Known rows, with every step that occurs:
l, b, c: 3.1 -17.1 -56.5 27.6 -6.7 20.0 -16.5 -23.2 3.1 -15.2 -7.4 12.0 -29.3 0.0
 0.7 -21.1 -11.9 10.1 -35.5 -39.4 4.3 -16.7 18.9
r, l: 16.6 -17.2 -7.1 10.8 -11.6 10.5 -15.0 -25.1 15.4 -27.2 -15.3 24.7 -14.2
 14.0 -12.0 -12.3 9.0 -8.0 -39.6 -14.7 -0.5 -7.9 18.6
b, c, r, j, p, l: 11.8 -25.4 -13.7 -30.9 -16.3 26.3 -20.8 -27.4 -7.0 -23.6 -0.7 2.3 -4.4
 -3.5 10.0 -31.3 13.1 -11.9 10.2 -10.8 -3.7 -5.9 38.7
r, b: 17.9 -22.5 -11.3 -2.0 -9.0 1.1 -21.2 -31.5 20.1 -23.2 -7.5 15.9 -12.6
 6.8 -9.4 -23.3 -8.9 3.5 -36.2 -25.0 -17.2 -18.3 33.1
c, r, l, u, j, p: -15.2 -44.2 38.4 -9.6 -1.5 8.7 16.1 -15.7 12.5 -33.1 -45.8 28.5 18.3
 19.0 -28.6 -4.3 -13.7 -0.5 5.3 -5.0 16.3 4.8 14.6
c, r, j, p: 2.0 -33.5 31.2 -24.5 -9.1 12.6 -9.8 -24.9 18.6 -28.9 -18.4 16.5 10.0
 -11.7 -23.4 -16.1 -13.9 -9.8 14.0 -2.2 -19.8 17.0 40.4
u, l, b, r, j: 12.6 10.3 -11.6 29.1 3.9 21.5 -45.0 -1.9 17.4 20.3 -8.4 26.9 -16.8 -12.4
 -13.7 -5.6 -13.9 26.1 -33.1 -57.1 -10.5 -12.5 24.3
p, r: -2.8 -33.3 -10.0 1.9 -5.2 -2.0 -25.4 -49.9 9.5 -8.2 2.3 27.7 -11.2 -14.6
 -6.0 -21.6 -4.5 0.1 -2.2 -32.9 -19.7 -10.4 13.4
j, p, r, l: 12.3 -35.5 7.2 -0.8 -12.6 13.8 -30.9 -51.3 3.2 -21.5 -1.2 7.1 5.8 8.0
 -1.4 -21.4 10.5 -15.6 -5.5 -5.5 9.3 -6.2 13.1
r, l, u, j: -21.4 -21.9 12.5 22.1 0.0 -1.1 20.0 -13.1 12.3 -20.9 -23.5 49.4 -6.5
 31.6 -29.2 -2.1 -8.6 1.4 -23.3 -32.3 -2.4 -17.4 10.2
c, r, j: -2.0 -30.7 20.8 -11.1 -16.1 5.4 -8.8 -18.7 26.0 -31.9 -12.8 33.9 -13.5
 -11.0 -22.6 -15.0 -8.2 -0.9 4.6 -17.9 -33.8 3.5 38.8
j, c, r: -5.7 -54.0 8.0 -5.9 -4.7 -1.4 2.1 -23.6 21.8 -30.6 -22.6 4.3 -26.0 -26.7
 -7.3 -14.0 11.4 -5.8 -12.4 -29.3 -10.7 24.3 13.8
j, p: 8.9 -22.8 2.6 -2.6 15.0 11.7 -6.9 -34.9 11.4 -12.9 -21.4 8.3 9.7 -5.4
 -15.1 -19.8 -20.5 -8.8 -14.4 -2.9 -1.2 11.8 19.1
b, c, r, l: 20.9 -43.8 -26.1 3.0 -28.8 33.6 -17.3 -18.3 -1.5 -40.8 -27.3 14.9 -20.9
 6.5 0.6 -22.3 13.4 -15.2 -25.2 -18.6 1.7 0.0 29.2
c, r: 4.9 -42.3 2.9 -10.1 -3.9 5.0 -16.2 -27.6 21.5 -23.7 -33.5 23.0 -6.2
 -24.2 -17.6 -19.1 -14.3 3.1 -3.6 -13.7 -9.8 9.8 21.7
r, j, p, l: 6.1 -1.5 7.5 -18.0 -1.7 10.5 -20.5 -30.2 6.6 -11.8 14.9 12.8 -1.1 7.9
 -5.9 -21.5 6.3 -7.8 1.5 -6.8 -5.3 -12.6 28.6
p, l, b, c: 10.4 -9.6 -68.0 16.0 -11.1 19.4 -33.4 -27.5 -5.7 -10.5 12.6 2.8 -29.2
 -1.5 14.1 -26.8 10.1 19.3 -26.4 -38.4 16.8 -36.7 11.5
l, u, b: -9.3 10.1 -9.1 6.1 4.3 -14.7 -5.2 -24.4 29.5 -8.4 -32.5 31.7 -11.7 -10.7
 -47.0 -13.9 -33.2 9.6 -21.8 -37.4 5.2 -3.4 -5.6
l, b, c, r: 6.8 -38.4 -42.6 6.5 -18.6 19.4 -22.7 -16.1 6.7 -26.4 -19.3 8.7 -21.0
 -16.1 1.0 -21.4 -11.2 15.8 -17.5 -30.8 5.2 -7.2 20.3
u, l, b: 5.6 11.5 -24.1 28.4 14.8 7.8 -29.2 -29.5 17.0 6.3 -19.1 18.0 -12.8 -16.9
 -20.8 -11.6 1.1 27.8 -43.2 -35.9 5.2 -4.0 8.6
l, u: -10.8 -14.9 -10.6 5.7 -1.7 -5.5 3.6 -15.0 16.0 -12.3 -19.3 41.3 0.2 9.5
 -36.8 -7.0 -28.6 5.7 -20.8 -17.6 -5.9 -8.1 10.8
l, u, j, p, r: -37.4 -37.6 24.8 1.2 14.8 -9.7 9.9 -44.1 4.3 -0.6 -11.6 33.7 16.8 2.6
 -23.6 -11.2 -23.6 4.7 17.6 -30.3 -7.7 -8.0 9.1
r, l, b, c: 17.9 -16.1 -52.7 31.4 -23.2 28.4 -26.1 -15.6 0.3 -31.1 -3.4 9.0 -28.2
 21.2 3.7 -17.4 8.7 4.5 -47.0 -33.7 14.6 -24.5 15.9
l, u, b, r, j, p: -0.2 2.6 20.1 -2.3 3.2 6.7 -17.1 1.5 26.6 4.1 -30.5 26.3 5.4 -2.9 -40.9
 -6.5 -45.7 3.2 0.3 -40.3 3.7 2.4 13.1
r, j: -3.4 -11.9 5.9 4.4 -6.1 4.0 -3.3 -21.3 17.8 -22.3 3.6 39.1 -18.3 4.6
 -25.2 -14.0 -7.7 -6.6 -18.2 -26.5 -35.2 -7.8 35.2

Rows:
3.8 -5.8 9.5 -9.3 -19.5 -0.3 -14.2 -14.5 37.2 -32.5 -45.7 26.6 -9.1 -2.3
 -42.3 -12.5 -9.2 8.8 -13.6 -20.5 19.9 -2.6 -6.4 => c, r, l, u, b
16.9 -30.3 -8.5 8.2 -27.9 14.6 -34.4 -13.0 26.7 -42.3 -23.8 12.7 -9.9
 -2.6 -12.0 -10.7 5.2 16.4 -18.8 -10.6 18.2 -10.9 10.6 => c, r, l, b
21.8 -27.0 -43.2 8.2 -12.7 16.2 -18.6 -30.3 -0.5 -24.1 -4.1 9.8 -28.3
 15.1 6.4 -30.2 -2.2 -3.5 -44.6 -37.9 -16.2 -20.6 44.6 => r, b, c
-8.4 28.0 12.6 -24.0 4.0 -6.6 -13.4 -27.4 23.7 -6.4 0.9 18.1 -2.0 1.5
 -35.3 -18.4 -6.2 9.3 2.2 -21.9 12.1 -13.2 1.9 => r, j, p, l, u, b
-33.2 -48.1 10.4 -11.1 2.6 -14.1 24.5 -15.6 13.6 -14.7 -15.2 18.6 -20.4
 -10.4 -9.6 -8.4 22.1 16.0 4.5 -43.7 5.1 -1.4 1.2 => p, l, u, j, c, r
1.8 -5.5 -9.2 35.3 4.6 15.8 -26.9 2.2 16.0 10.1 -2.3 6.4 -35.8 -15.3
 -5.5 -0.8 16.6 16.9 -42.2 -68.6 -7.7 5.7 19.1 => u, l, b, r, j, c
22.8 -13.4 -13.9 15.4 16.0 9.9 -37.2 -18.1 25.8 10.2 -37.6 21.1 -21.3
 -32.1 -17.1 -19.9 -33.5 7.6 -20.4 -54.7 2.1 5.9 5.0 => u, b, r
11.3 -2.7 -23.1 -4.4 3.7 6.1 -38.4 -34.5 13.4 -8.3 5.1 -5.4 3.6 -5.7 1.7
 -21.9 3.0 17.9 -10.9 -7.6 28.2 -17.6 -0.2 => j, p, l, b
2.0 10.3 -40.8 -14.3 3.4 13.2 -16.9 -34.4 3.7 1.8 -18.6 0.9 -7.7 -3.1
 -15.1 -28.5 -6.1 4.5 -14.3 -27.7 32.8 -13.1 -5.2 => j, p, l, u, b, c
-5.6 -18.0 -29.5 -7.1 -14.4 6.0 -4.3 -20.3 15.5 -21.5 -44.9 24.1 -21.6
 -18.1 -30.9 -20.8 -24.4 8.1 -9.6 -37.8 5.3 4.0 2.6 => l, u, b, c, r
-15.4 -22.7 10.7 12.5 -5.4 -5.7 12.6 -15.2 17.6 -23.9 9.9 15.4 -37.3 1.5
 -14.4 -11.1 17.6 -11.4 -23.5 -37.7 -30.6 7.8 28.6 => r, j, c
-15.4 -5.9 9.7 13.8 -4.9 -5.0 -0.8 9.6 29.4 -0.7 -15.5 23.2 -35.7 -6.8
 -35.0 -2.4 -17.2 4.3 -18.6 -66.5 -5.8 3.0 3.4 => l, u, b, r, j, c
2.0 8.2 -7.3 -7.5 -9.8 7.3 -32.3 -24.8 12.4 -14.2 21.6 3.4 -7.9 5.8 -3.2
 -18.8 8.3 13.7 -4.3 -13.5 8.1 -23.6 17.6 => r, j, p, l, b
-6.5 -35.9 8.3 29.6 5.4 14.3 -0.2 8.8 7.6 0.3 -35.9 48.1 0.7 25.3 -16.2
 1.7 -26.0 4.3 -20.3 -47.7 4.8 -18.8 12.1 => b, r, l, u, j
34.7 -8.5 -12.1 16.2 -4.3 21.7 -43.6 -12.5 26.0 -4.0 -38.6 16.5 -23.2
 -9.0 -13.4 -15.6 -11.2 1.9 -33.1 -48.6 16.6 -2.4 -0.2 => u, b, r, l
-4.6 -3.5 -22.7 -5.3 -4.2 -6.0 -9.5 -21.3 10.8 -2.4 0.2 31.3 0.1 8.6
 -18.3 -12.1 -6.9 14.2 -11.2 -18.8 9.8 -25.5 2.4 => p, l, u
3.3 -11.7 -10.4 -8.1 -15.3 15.9 -14.5 -25.1 18.2 -25.5 -22.3 19.1 -43.1
 -20.8 -20.4 -29.2 -12.0 -3.6 -6.2 -45.6 -20.2 6.9 31.4 => u, b, c, r, j
5.9 5.3 -37.4 14.9 -14.7 16.1 -6.5 -18.0 7.1 -21.4 -28.9 22.9 -27.3 18.6
 -26.6 -16.3 -4.3 -2.8 -39.8 -40.2 20.4 -14.3 -1.1 => r, l, u, b, c
-44.2 -35.1 10.4 22.5 16.7 -13.7 43.0 -12.6 12.2 -11.1 -20.6 30.6 -25.3
 3.2 -23.4 -0.7 -2.9 2.4 -21.0 -48.1 -11.1 7.2 6.0 => l, u, j, c
2.0 -14.7 8.1 16.8 1.3 6.8 -13.8 -4.9 29.4 -1.3 -11.5 11.7 -48.5 -21.7
 -14.0 -11.5 0.2 -6.1 -21.6 -68.1 -13.4 12.2 14.4 => u, b, r, j, c
14.8 -40.2 -39.4 1.4 -29.9 11.4 -34.0 -53.1 -5.9 -17.8 16.6 8.2 -26.6
 7.0 18.0 -35.7 5.4 -2.3 -22.2 -41.3 -21.2 -33.5 39.2 => p, r, b, c
-17.5 -50.2 9.6 31.4 1.1 7.5 19.0 15.7 5.5 -5.2 -27.4 28.7 -21.2 23.5
 -10.1 7.6 2.9 -2.9 -31.4 -59.1 9.2 -4.2 3.6 => b, r, l, u, j, c
14.4 8.0 0.4 19.7 14.3 31.2 -43.7 -7.6 11.2 16.4 -12.8 10.0 2.8 -9.2
 -15.1 -5.3 -17.6 15.1 -20.3 -43.3 4.8 -0.6 24.6 => u, l, b, r, j, p
2.2 -1.3 -23.6 13.2 -12.4 27.8 -25.8 -18.8 7.8 -11.4 -12.1 16.6 -28.9
 -14.6 -11.0 -17.5 13.1 17.3 -25.7 -42.7 -13.8 -4.0 37.2 => u, l, b, c, r, j
13.0 -42.0 -25.3 -9.2 -19.7 21.2 -33.6 -55.1 -10.4 -13.7 11.4 -8.1 -7.0
 7.8 16.3 -40.0 0.2 -9.6 -11.8 -28.9 -8.5 -21.7 41.8 => j, p, r, b, c
-26.8 -55.8 29.7 -5.6 -8.6 -18.0 25.0 -11.4 23.8 -34.7 -25.0 17.8 -26.0
 6.4 -17.5 -10.5 2.0 10.0 -11.5 -44.6 -14.7 -0.4 23.8 => l, u, j, c, r, b
-25.6 -62.2 22.1 6.2 14.3 -2.3 24.3 -19.6 16.9 -24.0 -32.0 13.5 -33.9
 -25.9 -4.7 -12.4 12.5 1.9 -6.0 -46.0 -17.5 25.6 18.5 => u, j, c, r
21.5 -41.6 2.5 -19.5 -20.7 1.3 -28.2 -31.9 27.3 -36.9 -21.2 14.0 -5.6
 -6.3 -11.3 -24.7 -8.9 5.9 -12.8 -16.7 -14.6 -7.4 37.3 => c, r, b
-12.3 -25.2 11.4 1.0 -16.4 -1.7 -19.9 -40.8 13.3 -12.7 23.1 38.3 -18.7
 -3.8 -13.2 -20.8 -1.5 -0.6 5.4 -34.5 -40.6 -17.8 32.2 => p, r, j
-26.5 -44.9 8.1 27.5 24.0 -4.2 27.7 -23.1 12.7 -13.0 -17.8 18.9 -36.5
 -10.7 -4.0 -12.6 14.6 -2.9 -25.1 -53.0 -19.2 17.2 16.9 => u, j, c
4.6 -5.1 -13.0 12.0 6.0 0.2 -23.5 -4.1 27.9 10.7 -40.0 33.7 -7.6 -16.3
 -38.0 -9.9 -48.0 12.5 -15.4 -53.3 11.3 -3.3 -3.6 => l, u, b, r
14.8 -9.6 -21.7 24.3 -18.3 11.5 -27.2 -16.3 22.2 -29.6 -7.9 15.0 -18.9
 15.3 -11.0 -9.8 4.2 12.1 -38.9 -19.4 15.2 -21.7 5.6 => r, l, b
-3.1 -25.1 -5.8 27.6 -18.3 7.2 -17.7 10.5 18.8 -9.4 6.4 12.9 -37.0 -3.2
 -0.9 -3.8 0.3 9.6 -22.4 -61.7 -13.4 -5.5 20.3 => l, b, r, j, c
25.5 -19.2 -28.3 3.7 5.4 21.2 -56.9 -14.3 8.9 10.5 -5.6 -3.6 9.9 -11.3
 12.1 -16.9 -14.3 21.1 -6.5 -27.3 34.8 -17.7 1.0 => j, p, l, b, r
-5.4 -19.3 -40.0 14.7 17.2 20.6 -12.5 -32.6 -12.2 -3.7 -2.6 -3.2 -15.0
 3.9 19.6 -27.8 10.8 14.1 -13.0 -41.9 21.2 -21.4 12.5 => u, j, p, l, b, c
-6.5 3.3 -0.3 3.5 -24.1 -8.4 -25.8 -39.0 24.5 -12.9 -9.0 32.2 -16.1 1.1
 -32.8 -14.5 -2.7 9.6 -11.4 -38.7 10.7 -21.5 -11.1 => p, r, l, u, b
